Each row has a class, written after it.
[ 21  53  28 -13  -1 -21   3   3  44  -2 -40 -20   8 -24  27   5   3  -3
   8  -5  -7  18  -5  17 -16 -10 -25 -26 -36  21 -13  27 -14  15 -11   7]
K
[ 26  57  19 -33 -23 -65   3 -29  55  13 -13 -49 -29  -4 -19 -38  11 -11
  31 -60 -21  17 -22 -10 -18  18  -7 -50 -37  -3 -64  -8  -8  17  28  30]
M
[-40 -41 -18 -15 -27 -41   0  13  30  15 -16 -21 -22  43  22  10 -44 -10
  59 -12  22 -22 -20 -27  32   4 -11 -13  12 -15 -36   3 -35 -25   7 -23]
T
[-33 -36 -55  36  24  42  33  16 -66   4  16  54  65  10 -56  12  -5   8
   9  40   9 -32 -65  -7 -26  13  14  20  56 -20  58   2 -14  18 -23  -8]
L
[-32 -55  20  10 -46  -9 -24   4  25  -2  -1 -13 -39  16  21  16 -32   4
  -1  -1  13 -10  11  -2  37  -9  -6  20  10  -8 -22   7 -15 -30  13 -31]
E
[ 14  31  13 -25  -2 -35  -6   5  24   9 -17 -12   9 -25  -1 -24  13 -13
  12 -14 -18  11   2  -1 -25   5 -14 -17 -28  12 -14  -3 -14   9  -7  17]
V
[-10  -3  -6  18  -5  32  -3  24 -29 -19 -12  20  39 -12  13  24  -2   1
  -5  37  -3 -13 -13   6 -10 -10  -5   0  26   4  39  46 -28   5 -26 -18]
L
[ -7 -36  15  28   7  41  -6  27 -43  -3  -6  29  24 -21   6  14   9   9
 -28  28  25  -2  15   6  -1  -7  13   2  13   4  32  26  -1 -11 -19 -20]
W
[ -6   6 -45 -28   9 -61  27  -9   6  46  22  -6  -4  27 -63 -47  -6  -5
  59 -26 -24  -9 -53 -17 -45  41  -1 -23 -16 -15 -45 -41  -1  21  33  47]
H
[ -7 -12   7  -5 -13 -25   5 -10  24  18 -14 -11 -10   1 -13 -21   5  -6
  12 -13  13  12 -13  -7  -5   8  -3 -14 -15   3 -40  -1  -9  -2   0   0]
W
[ 13 -34   5 -34  -7 -60  14 -55   4  32  56  -8 -67  25 -70 -53  22  17
   7 -47  -8  11 -16 -16 -34  37  21  26 -10 -37 -74 -84  52   2  49  48]
Y
[-55 -52 -33  34  -2  22  14  17 -23  21  14  36  24  25 -38  18 -36  11
  12  26  21 -26 -38  -7   9   5   5  31  30 -17  12  -4  -9  -6  -3 -23]
E
[ 47  66  61 -56 -19 -63  -6 -34  73   2 -35 -61 -54 -14  29 -38  20  -2
   5 -36 -27  45   7  10 -34 -11 -14 -29 -67  20 -62   7   1  32  12  38]
K
[  8  26 -21  30  41  45  33  15 -71  10  32  45  32 -47 -78 -23  42  20
 -43  11 -22  27   2  23 -86  11  27  48   3   3  12 -34  52  34  -2  26]
C
[  3  18 -10  -8  -3 -22  24 -15  -8  21  16   0   2   0 -67 -27  11   6
  12 -31  -4   4 -33 -11 -33  25  20 -12  -5 -20 -27 -32  10  20  20  34]
M
[-10  75 -33  -1  12 -35   5  29  47 -10 -58 -10  69 -11  39  24 -53 -37
  72  -4 -36  -8 -58  16   5   8 -50 -74 -19  29  11  53 -72   2 -25 -41]
R
[ 10  60 -28 -13  27   4  18   9 -48   9  12  16  40 -32 -55 -18   7   0
   0   1 -35  36 -36  10 -66  13  16   4 -19  -1   6 -23   2  41  -5  40]
R
[-18  -7  13  16 -13  19  -3  21 -27   2  -7  23  20   3   5  24 -11   3
  -5  20  15 -11   4   8  21  -9   6  -6  17  -4  22  30 -14 -10 -11 -24]
M
[ -5 -45  30 -32 -29 -34 -23   3  15   2   8  -5 -45  -4   9 -13  -4  -1
  -6  -1   3 -14  41  -6  13  -2   8  12  -3  -8 -17 -29   4 -26   8   7]
V
[  7  15  27 -23 -36 -31 -24 -14  60   3 -40 -25 -31  19  52   4  -5   0
   6 -12   1   3   8   2  22 -17 -28 -19  -9  14 -37  15 -30 -18   6 -15]
B
[-48 -24 -42   7  11 -19  30   7  12   8   3  17  15  26  -7  16 -43  -8
  48   9  -4 -51 -36  -9  54  25  -3 -18  39 -12  -1   1 -11 -19   2 -21]
U
[ 26  26  40 -31 -14 -17 -13 -22  24 -14   3 -38 -52 -20  19 -17  30   0
 -37 -29 -24  20  37   3  11  -8   6 -12 -26  -1 -30 -11  12  16  25  35]
U
[ 14   2  49  19 -37  37 -47  23   7 -57 -53 -15  17 -37  87  45   3  -8
 -33  15  -2  -3  34  19  23 -38 -21 -27   8  12  51  84 -50  -5 -27 -46]
L
[-45 -17 -45  40  25  68  21  40 -69  11  -9  54  63   7 -18  36  -9  12
  -1  33  32  -6 -32  -2 -25 -14  13  31  30 -10  60  15 -22  18 -24 -26]
T
[-46 -79 -11  -7 -40 -34 -14   2  11  24   8   4 -35  57  -2  -1 -42  -2
  36  12  12 -40  -8 -15  36   9  -7   9  26 -27 -23 -21 -13 -27  28 -17]
H
[ 20  12  12 -21 -16 -34   1 -12  20  13  29 -36 -42 -19 -36 -33  11   7
  -1 -35 -15  33  -6  -6 -32  17  13  10 -33  -5 -61 -26  17  14  30  43]
E
[-10  34 -14   0   4  -5 -10  23  -1 -14 -36   0  47 -14   7  17 -35 -14
  34   2 -23  -5 -38   9  -3   1 -16 -34  -2   4  26  25 -47   9 -17 -21]
R
[  5  19 -40  24  43  43  30  -5 -57  21  12  57  53  -2 -53  -4  18  28
 -14  18  -1   2 -48  -3 -48  12  24  30  29 -10  38 -20  13  24  -9  15]
B
[  6 -21   6 -28 -25 -44  -6 -12  36  13   5 -15 -36  31  10  -9 -12   8
  24   1   3 -12  -7 -15  15  12  -8  -6  14  -3 -41 -17  -3 -29  12   7]
B
[-37 -27  26  28 -25  11 -19  18  28 -20 -50  19  30  32  76  57 -35 -14
  15  25   9 -21   5  15  49 -22 -38 -30  14   6  36  63 -54 -31 -26 -81]
Y
[  7   2  13   1  10  19  14   4 -21   5   8  22  -3 -23 -13   4  21  20
 -34  15   9  20  12  15 -28 -11  15  28  -7  -2  13 -16  31  12  -1  21]
K
[ 35   3  77   6 -32   2 -53   6   8 -36 -34 -24 -40 -51  50   6  26   8
 -55 -17 -17  19  81  22   0 -34 -11  -1 -20  12 -12  24   6  -4   2 -17]
C
[-18  12 -10  30   4  56  -3  39 -34 -11 -42  24  49  -8  36  45  -7   3
  -3  19  24   7  -4   8 -12 -30  -5   4   5   8  54  50 -43  20 -28 -41]
T
[-15 -13  31  14 -19  14 -31  41  10 -27 -38  20  23 -28  69  35 -18 -13
 -11  19   1 -26  47  17  35 -20 -15 -10   9  16  46  44 -31 -35 -20 -49]
V
[-18 -20  28   2 -21 -10 -31  38  29 -19 -46   9  22  -9  71  33 -31 -19
  16  25   0 -36  30   7  41 -17 -27 -29   5  17  40  49 -53 -35 -30 -52]
V
[ -5   5 -11 -39 -24 -63  30 -40  20  40  35 -27 -56  22 -82 -49   7   8
  27 -40   1  19 -30 -13 -35  30  27   3 -15 -22 -81 -62  27  19  38  47]
M
[ 37  33  31 -53 -21 -32 -24 -16  -1 -10  18 -30 -57 -39 -11 -31  21   3
 -32 -34 -37  51  36  11 -43  -2  18   5 -47  -2 -45 -41  21  16  27  50]
R
[ 20  42 -25  34  47  56  25   9 -65   6  46  36  41 -41 -68 -18  45  25
 -49 -11 -16  47 -18   6 -92   4  36  38 -20   1  31 -16  31  53  12  38]
E
[-16 -34  24 -41 -31 -39  -7 -39  37   3  15 -32 -86  20  -4 -23   8   3
 -14 -26  -3   5  29  -8  31   1  14   2 -10 -18 -63 -41  12  -2  36  27]
U
[ 21  35  27   9  -5  35  -1  10 -39  -4   3  15  14 -33 -16   1  40   9
 -48  -4  -1  36  20  16 -33 -14  19   3 -13   3  18  11  11  25   2  15]
M
[-20 -56   8  -9 -31   3 -15  28  -2  -7   7   0 -39  11  40  28 -30   2
   8   2  25 -22  34  -6  37  -8   7  20  20 -11  -6   5  -1 -36  10 -28]
T
[-32  -8   9  13 -11  11 -10  21  21 -24 -37   1  11  -3  66  46 -36 -13
   7  14  -1 -36  16  12  78 -10 -16 -34  21   3  23  47 -35 -24 -11 -49]
U
[ -9 -12   6  34  10  14  -3  25 -28 -11 -21  18  32 -15  -9  13  -5   9
  -1  13 -13 -21   3   9 -15  -2 -11   1  23   2  25  16  -7  -2 -23 -26]
C
[  9   4   6   0 -10   8  -5   2   4  -1  -4  12  -5   0  23   8   7  10
 -14   7   3   2   9   7   5  -3  -1   7  15   6   2   1   0 -21   9  -7]
B
[-28 -62 -13 -47 -29 -77 -10 -11  16  14  41 -18 -67  36 -24 -19 -51  -2
  39  -8 -15 -22  -8 -21  22  23  11   7  14 -27 -59 -62  12 -39  30  15]
R
[  4  10 -20  10   0  18  20   4 -30 -12  18  10  16 -30 -31  -3  27   6
 -15   7  -7  18 -16   7 -43   6  17  15  12  -1  10   2   5  21   2  18]
L
[  2   2  21 -24 -27 -65  -4 -22  89  11 -38 -57 -36  16  20 -26  -7 -22
  46 -37   7   8 -16 -13  15   9 -29 -57 -33  17 -75   9 -33 -10  10  -7]
W
[-29 -56   3 -22 -31 -37 -27  19   8  -9   2  -6 -28  22  28  22 -57  -9
  28  16  -5 -31   8  -5  48   0  -9 -10  21 -11  -7  -9 -24 -46   2 -27]
R
[ -9 -43 -34   5  15  10  21 -12 -42  28  38  42   1  22 -61 -11  -3  32
   3  20  17 -19 -39 -14 -19  26  32  43  45 -29   3 -53  23 -10  12  19]
B
[-47 -81  -4  36   1  68  16  31 -80   5  24  69  17  17 -20  43 -17  31
 -29  76  40 -32   3   4  29 -18  30  73  65 -24  68 -17  25 -22 -20 -22]
K
[ -52 -114    9   13  -12    6   -4   14  -18    4   -2   38  -15   41
   10   45  -55   21    8   39   43  -68    2   -2   66  -10    9   31
   57  -31   41   -8   -4  -43  -13  -41]
K
[-23   1   2   3 -10  30 -21  17 -32 -14 -14  29  17  -7  10  23 -14  -3
 -24  27 -13   8   9  16  -3 -24   2  14   2   1  35   7 -21   5 -12 -20]
R
[ 19  -7  26  -2  -9 -11 -11 -13   7   3 -15 -21 -20 -25   0 -17   9   3
  -3 -25  13   5   7  -3   1   4  10 -15 -14  -2 -22   3  -2   0   7   2]
W
[ -4   4 -14   5  10  22  11 -14 -16  23   6  33   8  16 -21  -5  10  20
 -18  20   6   9 -25  -1 -21  -3  10  33  16  -2   1 -18   7   7  -1   4]
B
[ 11 -24  -3 -13  10  -7  21 -18 -28  29  41   1 -32 -13 -67 -43  29  14
 -11 -14  12  22  -3 -10 -36  23  37  22  -7 -11 -41 -50  42   7  18  44]
W
[ -2  -2   7  20 -10   8  -5  16  -6  -1  -4  -2  17 -13  -4   8 -13   3
  -5  -5  -6   0 -16  -3   3   1   0   5   0  -6   4  14 -10   4  -2  -5]
E
[ 27  17  17 -11  -2 -19   6  -5  -6   3  24 -10 -39 -44 -44 -38  44   9
 -31 -31 -28  40  37  17 -54  12  12  22 -23   6 -55 -40  52  12  20  36]
C
[  5  49 -44  11  45  15  33   8 -20  27  -1  38  69   9 -35  -8   5   9
  20  17 -13   2 -65  -4 -47  20  -5  -7  11   6  17   4 -12  20 -17  14]
B
[ 20  54   5 -14   4   7 -17   7 -14 -19 -26  -7  24 -42  -4   1   3  -3
   0 -14 -30  27  -6  15 -38  -3   1 -26 -29   2  13   7 -25  30  -7  13]
R
[ -7  22 -16  11  14  14  14  28 -17   6  -8  32  50 -32 -14   0   5 -10
   0  12  -4  -2  -8  13 -23   5  -1   8   2  10  34  -1  -5   8 -15  -6]
V
[-42 -57 -13  18   0  14   0  35 -24   2   7  47  27   3   3  20 -25  -5
   5  37  15 -39   8   2  24   3   6  24  41  -5  47  -2  -3 -33 -14 -36]
V
[  9  12  15  -1 -23   2 -18  29  21 -19 -32 -24  -7 -23  67  27  -6 -12
   9 -14  15  12  26   5  15 -14 -13 -24 -15   8  -2  40 -33 -12   3 -23]
T
[ 19 -11  50  -4 -24 -24 -27   9  10 -17  -8 -23 -40 -28  17  -8  18   6
 -28  -5 -16  14  55  11 -10 -13 -10   2 -13   9 -35   2  11 -11   5   1]
C
[-51 -37 -49  16  12  23  24  21 -35  24   5  40  28  39 -24  18 -23   4
  27  23  26 -22 -38 -16  -8  -1   7  27  29 -14  21  -5 -17   5 -10 -19]
T
[ -5  56 -35  21  31   4  41  17   5  20 -31  11  68 -23 -21 -10  -6 -13
  47  -1  -6   6 -63   6 -30  26 -14 -35  -9  25  -3  35 -26  10 -22 -13]
W
[-21 -76  26  18 -36  20 -25  18 -17 -13  19   5 -32   2  11  22 -25  16
 -25  10  13 -22  26  -8  35  -6  20  31  27 -24  12  -5   3 -34  12 -18]
E
[-35 -15 -18  41  15  21   5  20   2  10 -46  24  55   6  19  26 -29  -6
  28  23  27 -26 -39   0  20  -6 -20 -23  17  13  28  49 -45 -13 -31 -61]
W
[ 11  11  -6   8   5  21  -5   2 -52  10   6  21  14 -17 -33 -18  24  13
 -12  -6 -19   9  -7   1 -50   5  19  13  -4 -15  25 -10   8  31  20  27]
H
[ 33  36  31  -4 -20 -10 -20  -6  20  -6  -8 -40 -17 -40   2 -14  15   3
 -17 -42 -17  33   5   5 -24  -1  -3  -8 -39   0 -28   8  -8  20  17  22]
E
[ 13  35   3  40  30  72  10  22 -53  -4  -9  40  50 -63 -12   9  37  10
 -44  12  10  27  11  25 -39  -8  18  14  -9  21  42  30   9  19 -15  -6]
W
[ -7 -21 -13 -12   9  -7  40 -35 -46  34  59  34 -20  20 -96 -43  41  22
 -25 -11  -1  35 -22   0 -74  24  39  49  -9 -29 -28 -79  50  32  28  51]
Y
[ -3 -19  10  16 -18  31 -23  22 -39  -4   1  23  -2 -15  17  13   7   7
 -30   9   3   2  33  16  -5 -13  10  18   5  -7  30   8   7   3  21 -10]
H
[ 10  32  33  -8 -14   6 -11  -2  28 -24 -22 -23 -21 -32  49  15   9  -6
 -31 -13 -18  12  35  17  30 -13  -4 -15 -16  10  -7  22  -7   5   9  -2]
U
[ -3 -56  -1 -26  -3 -32  17 -38 -32  33  76  15 -60  31 -70 -42  20  25
 -12 -15   0  10   2 -14 -37  28  37  42   3 -41 -49 -84  64  -5  41  46]
Y
[-40  -6 -25 -10 -14 -36  -3  30  23  -5 -29   0  26  14  25  31 -73 -24
  69  11 -15 -32 -32   8  40  12 -26 -37  17   4   1  27 -52 -33 -17 -45]
R
[  5  -9  35 -20 -25 -37 -27   7  40 -12 -27 -16 -12 -12  33  -7 -11 -14
  13 -12 -10 -19  24  -6  16  -1 -11 -23 -10   3  -5   4 -23 -17  -3  -9]
V
[-35 -41 -26  33   3  26  20  30 -30   7  32  29  19   0 -34  17 -23   8
   3  14  11 -11 -22   2   3  15  17  31  30 -10  13  -5  10 -14   6 -13]
E
[ 20  -7  26 -24 -32 -24  -3 -32  -3  10  31 -18 -61  -8 -39 -28  23  11
 -19 -36   1  15  20  -6  -8  11  37   8 -10 -25 -39 -43  32   5  36  33]
M
[ 20  32  53   2 -36  -9 -31  -1  29 -23 -45 -24  -6 -19  54  17   0  -9
  -7 -25  -6   4  24  12  24 -17 -10 -44 -14   6   6  51 -34  -4   1 -28]
M
[ 31  59  10 -22  21  22  19 -22 -40   1  29   1 -17 -47 -52 -40  66  17
 -59 -26 -31  52  17  12 -61   6  39  19 -34  -5 -15 -36  44  58  22  75]
U
[ 21  48  34  10  11  55 -11   2 -31 -31 -21   9  15 -49  25  14  37  10
 -66  -6 -27  20  35  17  -4 -24  19  -3 -13   3  43  24   0  33  -5  10]
U
